Below is a small trained network, with its code and all its weights. Each question gives an input and a target symbol and asks what happens when units are switched off, that is, made to give their printed mean instead of their output.

import numpy as np


def w(rows, s, z=0):
    codes = np.array(rows[::2]) - 128.0
    scale = np.full(codes.shape[1], s)
    scale[-1] = z or s
    return codes * scale


def norm(h):
    return h / np.sqrt((h * h).mean(-1, keepdims=True) + 1e-5)


def f(y):
    return y / 2 * (1 + np.tanh(0.7978845608 * (y + 0.044715 * y**3)))


def softmax(a):
    e = np.exp(a - a.max(-1, keepdims=True))
    return e / e.sum(-1, keepdims=True)


def log_softmax(a):
    a = a - a.max(-1, keepdims=True)
    return a - np.log(np.exp(a).sum(-1, keepdims=True))


def net(x, mask):
    ids = ['Ψβζημσ'.index(c) for c in x.split()]
    T = len(ids)
    res = E[ids] + P[:T]
    u = 0
    for l in range(2):
        q, k, v = (norm(res) @ M[l].T for M in (Q, K, V))
        z = softmax(np.where(np.tri(T) > 0, q @ k.T / 3**0.5, -1e9)) @ v
        res = res + np.where(mask[u], z, O[l][:, -1]) @ O[l][:, :-1]
        u += 1
        y = f(norm(res) @ A[l][:, :-1].T + A[l][:, -1])
        res = res + np.where(mask[u : u + 8], y, B[l][:, -1]) @ B[l][:, :-1]
        u += 8
    return log_softmax(norm(res)[-1] @ U[:, :-1].T + U[:, -1])


Q, K, V, O, A, B = {}, {}, {}, {}, {}, {}
E = w([
[71,124,160,16,168,95,18,144,173,142,174],'Ψ',
[107,77,156,135,142,119,189,200,97,194,98],'β',
[7,115,91,146,107,124,170,116,81,17,189],'ζ',
[99,147,98,185,77,139,199,162,163,58,130],'η',
[144,188,164,141,142,94,145,156,65,16,196],'μ',
[159,99,110,140,88,63,94,149,103,30,150],'σ',
],0.019)
P = w([
[145,83,166,192,97,143,169,81,168,163,167],'0',
[90,76,123,197,194,69,124,146,176,153,151],'1',
[154,108,128,188,97,166,194,29,65,114,130],'2',
[171,110,152,102,134,105,167,81,151,122,148],'3',
[113,64,79,208,157,111,104,173,124,102,155],'4',
[97,120,93,130,56,116,158,74,78,204,116],'5',
[166,112,101,54,130,104,148,94,118,107,169],'6',
[107,93,117,132,139,126,116,148,189,81,83],'7',
[162,140,84,117,61,112,152,160,75,198,83],'8',
[174,119,75,8,127,118,152,134,112,94,113],'9',
[108,117,88,119,136,122,100,163,143,71,79],'10',
[162,159,60,130,77,126,173,171,89,220,100],'11',
],0.015)
Q[0] = w([
[102,148,168,107,5,157,148,94,56,102,118],'L0H0',
[177,254,98,87,109,202,159,19,91,185,98],'L0H0',
[55,204,135,169,135,151,113,142,91,98,143],'L0H0',
],0.0068)
K[0] = w([
[81,108,82,153,206,76,124,112,201,72,166],'L0H0',
[105,42,243,212,94,131,109,103,153,205,241],'L0H0',
[106,210,172,190,185,255,172,122,114,113,120],'L0H0',
],0.006)
V[0] = w([
[59,153,179,104,8,169,171,253,84,143,177],'L0H0',
[162,132,88,161,72,56,147,131,88,110,140],'L0H0',
[142,165,88,83,103,176,107,105,185,135,192],'L0H0',
],0.0046)
O[0] = w([
[163,112,183,69,118,136,246,176,126,143,87,164],'L0H0',
[110,162,106,35,161,35,174,104,150,162,193,250],'L0H0',
[92,129,205,113,18,83,186,166,131,97,148,112],'L0H0',
],0.012,0.0022)
A[0] = w([
[139,82,142,183,149,70,123,171,171,98,188,219],'L0N0',
[84,117,128,129,59,136,172,119,145,199,141,146],'L0N1',
[156,100,137,164,204,120,46,151,119,93,69,21],'L0N2',
[153,136,109,51,143,144,129,119,187,251,161,100],'L0N3',
[202,35,138,77,147,120,127,140,170,133,144,7],'L0N4',
[2,161,77,66,148,186,42,187,102,140,100,104],'L0N5',
[241,118,139,67,79,82,161,14,117,151,138,181],'L0N6',
[121,119,109,163,45,215,195,122,14,129,94,32],'L0N7',
],0.0074,0.0015)
B[0] = w([
[41,147,138,109,181,62,138,36,238,176,105,255],'L0N0',
[52,155,211,169,218,147,48,180,34,83,31,163],'L0N1',
[151,213,129,104,205,159,181,33,60,171,109,137],'L0N2',
[186,58,160,212,117,225,138,114,86,99,167,236],'L0N3',
[141,61,53,138,146,168,107,117,70,47,91,194],'L0N4',
[130,186,114,143,73,219,145,168,130,183,90,254],'L0N5',
[174,114,174,60,86,182,226,38,122,202,41,215],'L0N6',
[240,164,99,106,255,141,158,23,108,67,89,188],'L0N7',
],0.0066,0.0051)
Q[1] = w([
[216,169,103,199,60,118,127,86,56,149,164],'L1H0',
[190,117,106,51,101,146,157,9,103,141,82],'L1H0',
[87,175,61,142,135,117,115,168,113,132,144],'L1H0',
],0.012)
K[1] = w([
[100,78,185,192,196,170,155,25,197,148,179],'L1H0',
[95,110,169,158,166,238,101,136,165,235,190],'L1H0',
[204,73,51,154,133,73,169,162,161,2,136],'L1H0',
],0.0095)
V[1] = w([
[2,78,70,162,128,180,184,93,173,60,130],'L1H0',
[105,90,164,133,153,113,149,127,72,163,208],'L1H0',
[172,224,234,161,189,125,122,134,125,98,201],'L1H0',
],0.0065)
O[1] = w([
[154,115,114,61,12,207,94,158,117,158,111,255],'L1H0',
[52,201,105,114,213,113,113,151,31,133,92,227],'L1H0',
[99,146,161,112,102,215,187,196,148,93,157,96],'L1H0',
],0.011,0.003)
A[1] = w([
[159,101,91,93,217,47,135,114,161,93,173,190],'L1N0',
[67,61,83,171,160,63,41,129,143,105,123,203],'L1N1',
[168,141,150,93,159,170,150,58,12,75,94,121],'L1N2',
[200,254,109,186,115,93,237,120,63,187,113,254],'L1N3',
[103,162,49,127,92,126,172,125,115,119,106,36],'L1N4',
[167,207,94,99,241,121,134,50,104,124,123,174],'L1N5',
[139,40,112,165,58,75,97,206,217,126,157,57],'L1N6',
[68,181,130,159,213,124,97,189,125,113,60,114],'L1N7',
],0.0092,0.0016)
B[1] = w([
[70,80,175,107,94,50,77,222,152,123,168,236],'L1N0',
[254,153,178,205,97,59,96,113,70,95,68,204],'L1N1',
[217,164,154,117,213,52,165,136,68,102,94,255],'L1N2',
[220,171,70,163,40,107,102,130,45,248,26,216],'L1N3',
[119,71,199,124,90,126,78,199,85,107,110,165],'L1N4',
[153,46,74,149,120,113,122,120,119,104,57,236],'L1N5',
[114,117,123,118,241,53,161,12,142,149,128,155],'L1N6',
[136,167,65,87,113,173,150,79,53,46,173,173],'L1N7',
],0.0085,0.0081)
U = w([
[150,104,204,171,151,98,86,181,161,92,94,159],'Ψ',
[111,123,103,120,51,149,118,184,137,150,63,150],'β',
[180,109,88,145,164,177,141,77,108,76,93,254],'ζ',
[98,176,131,102,156,130,165,160,137,74,131,238],'η',
[144,254,129,78,133,104,126,96,120,141,103,51],'μ',
[116,89,73,75,121,120,176,91,179,137,98,5],'σ',
],0.0088,0.00091)

Each question gives the input, a string of symbols that net reads in full, and the target symbol t.
The units are the heads (3 rows each of Q, K, V and O) and the neurons (one row each of A and B). Each row of codes is followed by its name. A weight is (code - 128) times the scale printed after its matrix; where a second scale follows, it is the last column's (O, A, B and U).
mask holds one flag per unit, layer by layer, with each layer's heads first. A switched-off unit (its flag False) gives its mean, the last column of its rows in O or B, instead of its output. The means were averaged over made-up inputs and are rounded, as every weight is.
A unit's drop is (log p(t) with every unit on - log p(t) with that unit switched off) / (log p(t) with every unit on - log p(t) with every unit switched off).
The circuit of an input: a set's keep is (log p(t) with only the set's units on - log p(t) with every unit switched off) / (log p(t) with every unit on - log p(t) with every unit switched off). Starting from the 12 units with the biggest drops (on a tie, the unit counted first), units are removed one at a time, each time the one whose removal leaves the highest keep (on an exact tie, the one counted first), for as long as the keep stays at least 0.8.
units of the circuit, in order: the units of the circuit, biggest drop first
most important unit: the unit with the biggest drop
top k neurons: the k neurons with the biggest drops, biggest first
top k neurons in layer l: the k neurons of layer l with the biggest drops, biggest first
input β Ψ Ψ σ Ψ η, target ζ: top 2 neurons	(L0N7; L0N1)
input Ψ Ψ σ β Ψ σ Ψ Ψ Ψ Ψ β, target ζ: most important unit	L1N7
input Ψ ζ Ψ μ Ψ Ψ Ψ Ψ, target μ: top 2 neurons	(L0N0; L0N5)
input μ σ Ψ Ψ μ Ψ ζ μ Ψ μ ζ, target η: units of the circuit, in order	(L1H0; L1N5)
input Ψ Ψ Ψ β Ψ Ψ Ψ σ μ Ψ Ψ Ψ, target β: top 2 neurons	(L0N5; L0N3)
input σ μ σ, target μ: top 2 neurons in layer 0	(L0N6; L0N4)
input μ Ψ η Ψ σ β, target ζ: units of the circuit, in order	(L0N7; L1N0)
input ζ β μ σ, target σ: units of the circuit, in order	(L0N6; L0N0; L1N1)
input ζ β Ψ σ μ Ψ η, target β: top 2 neurons in layer 1	(L1N3; L1N0)
input μ β Ψ Ψ μ Ψ μ Ψ σ μ μ, target Ψ: units of the circuit, in order	(L1H0; L1N0; L0N7)
input σ Ψ σ Ψ Ψ σ Ψ Ψ Ψ σ, target Ψ: top 2 neurons	(L1N0; L0N3)
input Ψ μ η σ Ψ Ψ β ζ, target β: top 2 neurons in layer 1	(L1N4; L1N2)
input β Ψ σ Ψ σ β μ Ψ, target η: top 2 neurons	(L0N7; L0N6)
input Ψ Ψ Ψ σ Ψ η Ψ Ψ, target σ: top 4 neurons in layer 0	(L0N0; L0N3; L0N6; L0N7)
input Ψ σ Ψ η Ψ Ψ Ψ Ψ, target μ: most important unit	L0N5
input Ψ Ψ μ σ, target σ: top 3 neurons	(L0N6; L0N0; L1N1)
input Ψ μ Ψ Ψ σ σ μ σ β Ψ Ψ, target ζ: top 3 neurons	(L0N0; L0N5; L1N7)
input σ σ Ψ μ Ψ Ψ Ψ η Ψ σ, target Ψ: top 3 neurons	(L1N0; L0N5; L1N7)
input μ Ψ η η β, target σ: top 2 neurons	(L1N6; L1N2)
input Ψ β μ Ψ Ψ, target η: top neuron	(L0N5)
input σ Ψ Ψ Ψ ζ Ψ Ψ μ β η β, target σ: top 2 neurons	(L0N6; L1N6)
input σ ζ η σ μ Ψ σ Ψ Ψ μ μ μ, target β: top 2 neurons	(L1N3; L1N4)
input Ψ Ψ β σ μ σ β η, target Ψ: top 2 neurons in layer 1	(L1N1; L1N0)
input σ μ β Ψ σ Ψ Ψ Ψ σ Ψ β, target Ψ: top 2 neurons	(L1N0; L1N1)
input σ Ψ Ψ μ ζ σ μ σ β η Ψ, target σ: top 2 neurons in layer 0	(L0N6; L0N5)
input β Ψ σ μ η σ Ψ μ μ Ψ η, target η: top 2 neurons in layer 1	(L1N7; L1N5)
input σ Ψ σ Ψ ζ, target Ψ: top neuron in layer 0	(L0N6)
input Ψ σ Ψ σ η Ψ β Ψ, target ζ: top 3 neurons in layer 0	(L0N0; L0N5; L0N2)
